Here is a tiny trained network, its code and every weight. The questions are about switching its units off for an input and a class, where a switched-off unit gives its printed mean instead of its output.

import numpy as np


def w(rows, s, z=0):
    codes = np.array(rows[::2]) - 128.0
    scale = np.full(codes.shape[1], s)
    scale[-1] = z or s
    return codes * scale


def f(y):
    return np.maximum(y, 0)


def log_softmax(a):
    a = a - a.max(-1, keepdims=True)
    return a - np.log(np.exp(a).sum(-1, keepdims=True))


def net(x, mask):
    res = np.array(x, float).reshape(1, 4) / 4 @ E
    y = f(res @ A[0][:, :-1].T + A[0][:, -1])
    res = res + np.where(mask, y, B[0][:, -1]) @ B[0][:, :-1]
    return log_softmax(res[-1] @ U[:, :-1].T + U[:, -1])


A, B = {}, {}
E = w([
[197,136,194,1,148,183,31,98,112,170,150,155],'x0',
[144,166,151,160,195,176,103,53,179,38,131,43],'x1',
[168,134,143,153,87,144,126,158,123,103,124,114],'x2',
[135,130,137,121,102,109,126,128,179,100,113,158],'x3',
],0.014)
A[0] = w([
[45,128,33,213,123,96,214,157,134,68,105,95,169],'N0',
[107,161,163,161,188,185,114,38,159,1,135,53,67],'N1',
[99,104,122,99,87,78,178,229,83,158,152,199,3],'N2',
[175,115,97,138,176,151,126,89,132,78,85,93,24],'N3',
[80,76,98,105,45,125,148,237,112,216,110,161,18],'N4',
[151,51,69,143,128,155,96,125,133,107,160,139,40],'N5',
[85,97,123,153,104,175,75,123,145,131,88,149,71],'N6',
[117,119,123,166,129,84,125,126,128,97,154,150,49],'N7',
[179,157,216,7,118,208,30,62,121,153,168,151,222],'N8',
],0.0095,0.0034)
B[0] = w([
[204,25,181,55,223,255,35,174,166,40,66,71,226],'N0',
[97,195,65,123,48,19,253,50,98,253,202,207,214],'N1',
[103,179,124,159,124,70,143,77,149,167,165,114,191],'N2',
[63,137,61,173,89,130,113,121,133,131,107,154,159],'N3',
[65,139,59,129,105,65,150,115,63,165,217,163,199],'N4',
[127,152,118,115,115,132,113,128,105,120,87,154,128],'N5',
[145,108,102,97,151,124,150,101,153,116,135,177,129],'N6',
[113,113,191,185,110,164,106,124,90,148,101,116,145],'N7',
[196,70,174,108,189,192,116,183,168,91,90,116,251],'N8',
],0.0093,0.028)
U = w([
[210,77,168,120,220,251,38,159,107,36,83,95,246],'0',
[73,178,36,142,29,2,152,89,47,170,205,169,10],'1',
],0.0073,0.0013)

Each question gives the input, the list of numbers given to net, and the class t.
The units are the neurons (one row each of A and B). Each row of codes is followed by its name. A weight is (code - 128) times the scale printed after its matrix; where a second scale follows, it is the last column's (A, B and U).
mask holds one flag per neuron, in row order. A switched-off neuron (its flag False) gives its mean, the last column of its row in B, instead of its output. The means were averaged over made-up inputs and are rounded, as every weight is.
A unit's drop is (log p(t) with every unit on - log p(t) with that unit switched off) / (log p(t) with every unit on - log p(t) with every unit switched off).
The circuit of an input: a set's keep is (log p(t) with only the set's units on - log p(t) with every unit switched off) / (log p(t) with every unit on - log p(t) with every unit switched off). Starting from all 9 units, units are removed one at a time, each time the one whose removal leaves the highest keep (on an exact tie, the one counted first), for as long as the keep stays at least 0.8.
units of the circuit, in order: the units of the circuit, biggest drop first
top k neurons: the k neurons with the biggest drops, biggest first
drop when u is switched off: that unit's drop, to one decimal
input [-2,8,-4,-2], class 1: units of the circuit, in order -> N1
input [-5,-4,1,-1], class 0: top 2 neurons -> N0; N1
input [6,-8,7,-2], class 1: top 2 neurons -> N0; N4
input [-3,4,8,-8], class 1: top 2 neurons -> N1; N8
input [0,2,0,2], class 1: top 2 neurons -> N0; N8
input [5,-6,4,-7], class 1: top 2 neurons -> N0; N4
input [6,7,-8,2], class 1: top 2 neurons -> N1; N0
input [-5,-4,-2,3], class 0: drop when N0 is switched off -> 3.7
input [-6,-3,2,4], class 0: drop when N0 is switched off -> 3.0
input [-7,-7,-5,3], class 0: drop when N1 is switched off -> 1.5
